How the objects are linked:
at | β ε π
TB | TM MG LP
BM | MF GS GG
LH | ZR RD CT
QH | QM SL TB
RL | MQ DJ RD
DJ | LF SJ MQ
HC | QL FR QL
TG | GJ QS ZL
ML | MT FF GP
QS | GM HB GJ
JL | CC LS FT
SL | CJ TD QM
GB | ZZ NL BM
QL | NS DD JJ
RR | NH CJ TQ
SM | HJ QQ LH
MT | GP ZB DP
GG | SN MF SZ
QM | HB CJ TM
ZL | RJ QS TM
LF | ZB FQ MD
CF | MH MR QQ
FR | LD RR DD
MH | FQ ZL LF
GS | QH GB SZ
RT | CT LH FF
NJ | TD SC CF
DD | GB SZ NS
PG | FG TB SC
DP | LD GP MB
MS | FR FT HC
MQ | FF RT PC
MP | DP MT SJ
DM | JR TD SB
ZR | DJ MD RD
HB | SZ GS SB
JR | QS NJ TG
MF | JJ QL SN
MD | SJ GM DJ
JJ | ZZ NS DR
FG | HB GS JR
TZ | TM QP DM
SZ | JJ QH PG
TQ | NL NH GB
QF | SC BN NJ
GM | QM DM BN
LS | CZ MP CC
FF | LB CT CT
MG | SL GG QH
PC | MP ZB LS
ZB | SM HR SJ
RJ | CF BN HR
NS | BM GB ZZ
TM | QZ TM QP
FQ | HR RJ ZB
MB | JL LD MS
NL | HC MS QC
MR | ZL TG MH
TD | DM TM GM
CC | BT CZ SJ
RD | QQ MQ ML
LD | LS CT JL
CZ | MB DP BH
ZZ | DR BM MG
LB | LB CF GP
HR | HJ CF SM
HJ | MD LF ZR
SJ | LH SM ZL
BH | MQ ZR LD
FT | MS CC FR
SB | PG JR JR
QP | QF QZ FG
LP | QP TM TZ
BT | BH BH NH
CJ | GS DR HB
QC | QL HC MF
GP | DJ RD LD
NH | MS BH NL
QZ | PG SZ QZ
DR | MG ZZ GS
BN | MR FQ CF
CT | RL ZR LB
QQ | LF MH HJ
SC | TZ MF TD
SN | DR BT CJ
GJ | PG GM RJ

The rows follow the links: the fewer symbols apart two objects are, the more alike their rows tend to be.

Rows with their objects:
[-80,41,25,77,4,-34,53,-41,11,-46,-86,-79,-39,-7,84,-35,-6,46,-58,24,76,-54,56,5,20,-42,-65,-48,0,32,61,-53,83,87,8,0,-21,35,66,-28,8,-6,37,25,48,-18,-16,-96,-72,-12,2,-18,2,37,30,16,-73,1,-47,20,-65,-63,24,71] -> SL
[24,-116,-66,-43,96,5,24,64,101,-43,12,55,34,-37,-6,-36,11,-24,28,7,-59,2,-7,-23,-1,-48,-49,-22,-15,33,-50,-76,12,32,-48,-58,47,-40,-25,79,-112,-27,-21,-44,16,59,-24,16,36,-3,22,-16,46,-35,-15,20,4,-85,-111,36,56,38,-41,-21] -> JL
[-86,65,-1,58,-12,-51,17,-43,-56,-46,9,-48,50,35,87,-58,-124,57,1,5,22,-26,-38,-148,48,22,-26,45,30,3,-13,-13,15,-4,-32,28,-4,20,54,-19,15,-21,74,-8,-30,-48,-3,-40,-67,-97,9,-40,-12,83,1,-57,22,75,-24,-17,-33,44,50,28] -> TD
[33,-37,-22,-50,82,-26,49,48,12,23,57,50,-19,12,-26,50,60,-61,33,-5,7,44,93,31,-6,-2,29,-62,7,-3,-68,79,-18,29,42,17,44,-48,2,91,16,121,-9,32,26,-21,1,-7,35,39,-61,-47,-1,-45,-1,-61,-43,40,-86,88,74,-26,-39,-65] -> GP
[-5,28,-6,53,-114,90,-87,-45,-18,-32,-9,30,-29,27,-31,-12,78,-14,-43,17,-48,27,-80,37,-66,42,31,54,26,-2,41,-3,-30,-78,-11,-42,-98,33,-54,-83,-11,-76,-52,-1,43,8,-42,29,25,25,39,43,-67,-10,58,61,51,-43,75,-41,-48,-6,41,-29] -> QL
[97,-51,60,-104,-13,10,2,40,14,72,12,-56,7,-49,-73,93,-32,-20,61,-59,-2,-7,25,83,-2,11,34,-35,-43,-23,12,7,-42,-15,56,58,67,-30,-26,-17,41,-13,-47,-7,-44,-14,73,66,29,35,-43,57,81,-47,-47,16,-19,1,99,-20,54,-12,-67,13] -> SM
[-70,54,20,88,-12,-13,15,-53,3,-25,-93,-38,-68,-7,58,-30,57,43,-84,33,62,-30,42,51,7,-39,-51,-32,-8,23,82,-32,80,70,2,-29,-52,55,45,-44,14,-2,21,37,58,5,-22,-88,-56,18,23,-4,-30,29,35,44,-51,-36,-7,11,-79,-85,45,66] -> GS
[4,43,-2,-12,35,-44,10,14,-75,53,76,64,-27,42,-23,51,68,-40,23,8,14,51,67,5,7,34,68,-4,10,-26,-67,126,-50,-11,32,38,2,-14,-2,60,88,152,25,52,3,-24,0,-1,21,22,-40,-38,-59,-10,6,-87,2,92,-30,52,33,-9,3,-69] -> LB
[-49,-28,15,25,-88,-2,22,-17,-32,-94,24,-104,29,42,63,-4,-124,7,33,-45,4,-5,-51,-137,-10,71,-37,-9,82,26,-43,-33,-25,-50,-14,66,-7,-23,41,-38,-28,-80,-22,4,29,-87,25,-1,-38,-74,-44,-5,24,55,41,-24,-45,67,-2,-14,6,3,-7,-24] -> QP
[15,4,-47,25,-70,81,-83,-25,-10,-33,31,83,2,28,-42,-34,63,-20,-18,22,-80,45,-101,-17,-46,37,33,83,22,-9,-5,-7,-40,-85,-28,-61,-77,15,-73,-24,-34,-67,-32,-24,16,24,-51,55,45,2,50,26,-62,-4,30,37,96,-46,39,-40,-31,46,38,-59] -> NL
[34,-111,-42,-59,110,-19,61,75,94,-19,10,43,14,-38,-3,-7,23,-42,31,0,-23,7,51,8,3,-64,-37,-71,-13,37,-61,-36,23,66,-4,-30,66,-47,0,98,-79,30,-25,-20,19,29,-5,-5,29,19,-12,-29,48,-46,-10,-1,-48,-48,-123,73,65,-5,-53,-26] -> DP
[18,-47,-67,-3,-18,65,-54,17,27,-40,39,97,24,19,-37,-49,38,-27,5,16,-103,38,-95,-36,-24,10,14,62,14,6,-36,-38,-35,-58,-58,-66,-40,-14,-74,17,-88,-60,-28,-43,4,43,-49,64,58,-13,54,20,-31,-18,3,32,86,-69,-25,-22,16,66,19,-67] -> MS
[-37,104,-3,28,79,-50,9,-32,-15,61,-17,40,52,-8,22,-52,-44,79,-27,44,19,-35,-2,-28,61,-40,-3,86,-57,-19,45,3,39,40,-27,-31,17,44,19,6,48,47,103,-28,-92,45,-15,-33,-25,-48,64,-38,-12,47,-65,-29,76,13,-8,-29,-43,76,62,81] -> QS
[101,-79,46,-112,19,8,10,56,47,65,-11,-51,21,-61,-66,70,-39,-19,61,-57,8,-19,32,88,-1,-11,14,-52,-44,-7,2,-24,-19,3,35,41,76,-37,-7,-13,9,-19,-47,-23,-49,9,74,51,20,36,-37,52,96,-48,-49,33,-31,-22,73,-17,63,-13,-73,26] -> ZB
[-93,64,17,83,-32,-41,27,-47,-40,-64,-19,-78,28,39,93,-58,-114,59,-28,3,49,-32,-20,-112,30,11,-43,16,40,14,11,-37,44,11,-18,38,-24,26,59,-32,5,-31,51,-3,5,-54,-6,-60,-74,-82,-4,-35,-10,84,14,-27,-29,59,-32,-17,-43,10,46,32] -> PG
[20,-93,-69,-46,105,-4,38,70,78,-25,46,79,6,-9,-19,-22,46,-44,24,16,-46,24,32,-11,-5,-44,-26,-35,-5,20,-83,-11,5,44,-23,-43,38,-44,-21,103,-88,34,-14,-27,26,31,-34,13,43,6,1,-39,16,-45,-1,-5,-3,-50,-142,68,67,15,-36,-61] -> LD
[14,1,-35,26,-84,91,-83,-25,-17,-35,26,66,-8,26,-41,-26,63,-21,-10,13,-84,38,-105,-18,-53,49,34,78,23,-6,3,-2,-56,-88,-29,-48,-74,16,-80,-39,-36,-69,-41,-17,25,21,-46,54,48,2,47,28,-54,-14,33,35,88,-38,45,-45,-39,47,32,-51] -> HC
[-76,37,24,99,-55,5,13,-64,-6,-58,-80,-72,-48,11,78,-23,13,39,-75,10,63,-33,22,17,-8,-15,-53,-37,16,28,64,-43,71,41,5,-4,-52,33,49,-66,0,-43,-1,35,67,-25,-19,-74,-63,11,-4,4,-28,41,58,36,-64,-16,-7,4,-73,-77,32,51] -> SZ

Each walk starts at a row. The symbols on each line, taken left to right, move it on to the next object.
Answer with the object's row; about right is enough.
start [10,18,-33,34,-102,85,-87,-38,-26,-35,10,48,-22,30,-34,-23,65,-17,-25,13,-64,36,-105,8,-45,50,38,69,28,-12,15,-1,-49,-90,-21,-34,-79,22,-61,-64,-17,-80,-40,-3,31,5,-47,48,37,13,37,40,-68,-8,33,42,74,-45,76,-52,-40,20,39,-53]
β β π π ε
[-52,25,31,76,-44,18,-5,-52,12,-34,-98,-66,-76,-9,42,-9,68,16,-75,20,60,-19,40,84,-22,-28,-38,-50,-6,22,96,-41,61,54,20,-18,-61,36,22,-61,3,-27,-21,36,81,-9,-17,-64,-42,48,5,23,-27,2,47,61,-71,-42,27,8,-74,-99,26,46]
π π ε ε
[-56,9,32,69,-28,-3,24,-45,17,-42,-103,-90,-62,-15,64,-4,29,32,-66,13,73,-46,55,49,-9,-27,-58,-74,-1,29,75,-45,76,69,20,2,-35,31,46,-52,-6,-27,-7,33,74,-13,-6,-79,-64,31,-17,12,2,15,50,48,-99,-22,-13,21,-59,-99,5,59]
start [-43,82,5,31,-19,-40,-8,-49,-61,2,25,-22,61,29,46,-36,-122,49,15,1,4,-26,-68,-143,42,40,-2,82,15,-15,-12,8,-19,-46,-47,26,4,15,31,-24,37,-22,75,-22,-84,-11,16,2,-31,-87,22,-26,4,60,-17,-51,69,75,27,-46,-28,84,40,35]
π ε π β ε β
[61,35,44,-68,4,-14,-28,9,-22,113,17,-9,43,-35,-68,41,-75,29,49,-30,-1,-18,-29,32,39,9,58,51,-65,-48,25,15,-37,-32,23,30,47,6,-25,-23,70,-1,22,-26,-112,22,65,64,20,-9,9,43,55,1,-86,-5,73,18,126,-71,19,61,-11,45]
ε π ε ε β
[-47,106,12,21,54,-67,13,-30,-34,53,-10,3,53,-9,31,-41,-94,80,-12,30,30,-41,-13,-54,67,-30,-6,73,-51,-27,34,2,37,27,-21,-6,25,47,36,2,58,33,107,-25,-100,19,11,-33,-40,-64,42,-27,4,56,-56,-38,55,37,5,-38,-35,73,48,79]
start [20,-35,-69,4,-29,73,-64,5,22,-42,35,104,15,21,-41,-45,54,-29,-5,28,-99,33,-97,-33,-43,15,8,64,8,5,-33,-24,-39,-68,-54,-75,-52,-3,-69,5,-80,-65,-34,-37,20,48,-56,54,53,0,59,5,-37,-17,23,37,89,-68,-16,-21,-2,62,22,-65]
ε ε β β
[-75,19,34,81,-16,-24,48,-30,11,-55,-91,-92,-46,-2,87,-29,-8,38,-63,15,80,-39,47,27,8,-36,-63,-59,15,32,64,-46,90,79,17,13,-23,24,64,-39,-8,-20,7,32,62,-29,-7,-93,-76,2,-20,-3,-5,32,40,30,-94,-4,-30,20,-49,-87,18,58]
ε ε ε ε
[-42,-17,22,21,-88,-6,23,-8,-28,-94,8,-105,33,34,75,-3,-133,13,29,-48,14,-16,-42,-123,-3,60,-40,-30,78,28,-37,-33,-6,-38,-10,70,-6,-10,52,-36,-28,-82,-21,-7,25,-88,28,-7,-50,-76,-47,-5,29,45,43,-17,-55,59,3,-10,8,-16,-10,-14]
start [53,29,38,-64,11,-11,-24,0,2,100,-11,-16,55,-55,-48,28,-80,42,34,-22,-12,-31,-33,29,36,-7,28,53,-67,-35,43,-22,-14,-20,-2,16,55,20,-14,-34,48,-21,25,-40,-124,44,63,50,14,-5,33,46,68,-6,-87,13,71,-10,122,-66,5,61,-6,85]
π ε ε β β ε
[36,42,35,-55,5,-4,-28,-6,-18,82,8,-30,61,-42,-40,11,-100,53,43,-23,-6,-40,-46,3,41,2,32,72,-58,-44,33,-14,-19,-23,2,11,42,15,-19,-40,48,-39,43,-45,-117,25,58,59,6,-38,37,34,62,7,-86,9,84,13,112,-73,0,77,-2,64]
β π β ε β π
[106,-19,60,-103,-20,9,-17,31,-2,97,16,-34,22,-44,-78,87,-43,-15,60,-51,2,-15,12,82,3,21,46,-14,-35,-27,11,25,-44,-38,37,56,63,-20,-17,-26,55,5,-41,-5,-75,-1,81,66,29,36,-31,63,66,-34,-54,10,-2,3,125,-40,46,2,-58,25]
start [24,-80,-76,-26,29,48,-24,31,69,-51,31,93,30,-2,-33,-58,32,-29,20,20,-106,25,-73,-39,-25,-14,-11,38,4,7,-41,-57,-24,-17,-54,-82,-6,-28,-63,39,-111,-66,-25,-54,5,55,-42,51,57,-16,47,3,14,-26,-7,39,69,-82,-62,-4,28,71,-8,-56]
β ε ε π
[97,-90,27,-115,48,-13,38,67,50,64,17,-15,22,-56,-64,74,-21,-34,61,-49,-1,-6,58,82,4,-18,10,-66,-33,1,-31,8,-29,19,29,38,92,-39,9,27,-5,21,-43,-8,-44,10,63,40,35,42,-47,27,86,-55,-44,8,-39,-15,33,12,84,-11,-84,1]
π ε β π β π
[75,5,50,-86,-1,7,-29,19,5,103,-9,-26,44,-50,-56,45,-70,27,49,-41,3,-24,-27,59,26,-4,36,28,-71,-39,40,-8,-25,-23,17,26,57,9,-19,-34,46,-22,6,-35,-106,23,75,65,23,11,2,62,72,-11,-79,26,38,-7,137,-66,23,49,-34,68]
start [47,-109,-5,-83,92,-31,64,74,58,12,18,2,-2,-29,-22,40,35,-45,46,-23,7,12,90,38,3,-43,-5,-93,-14,16,-56,7,-2,59,29,12,77,-48,6,83,-23,64,-27,7,17,5,21,4,33,39,-51,-12,54,-55,-16,-15,-63,-5,-83,68,73,-38,-74,-23]
β ε β π ε π
[93,-28,48,-102,12,-4,11,47,-3,91,26,-35,11,-38,-70,95,-34,-24,57,-51,16,1,41,87,1,8,57,-38,-33,-33,-5,41,-34,-12,66,60,66,-31,-2,5,69,35,-34,4,-51,-17,66,52,26,38,-54,33,59,-37,-53,-7,-25,29,81,-10,64,-10,-69,3]
ε π ε
[85,-27,50,-85,0,15,-13,32,15,89,-11,-48,39,-60,-59,45,-70,17,57,-40,-1,-28,-21,68,21,-4,31,11,-67,-31,43,-24,-31,-14,23,25,60,-7,-26,-38,37,-39,-12,-29,-88,10,76,66,18,18,-1,68,78,-16,-79,38,21,-13,130,-67,33,27,-35,53]
start [12,-82,-81,-16,81,24,3,45,81,-44,7,106,-7,-10,-11,-56,79,-38,-12,42,-65,25,-5,18,-18,-61,-23,-5,-17,19,-33,-45,21,29,-32,-90,-2,-21,-55,74,-108,-5,-17,-29,43,55,-59,5,46,22,34,-17,-18,-35,2,30,26,-90,-115,39,23,25,-10,-47]
ε β π π β π
[30,-78,-73,-42,93,5,19,68,52,-22,50,104,-7,10,-38,-19,80,-61,20,30,-55,48,16,6,-13,-26,4,-16,-7,10,-75,12,-16,17,-10,-51,20,-39,-41,108,-68,47,-14,-12,39,32,-48,20,49,19,1,-31,-17,-47,3,-12,17,-48,-131,67,59,16,-34,-82]
ε β ε β β β
[65,-30,25,-68,27,-21,29,48,-20,64,56,-5,-33,0,-54,95,44,-60,53,-40,19,40,76,60,-11,28,62,-58,-3,-23,-49,101,-56,3,59,55,48,-37,-11,47,70,102,-24,35,1,-30,38,26,34,55,-73,-3,19,-44,-11,-49,-36,62,3,45,66,-42,-57,-52]
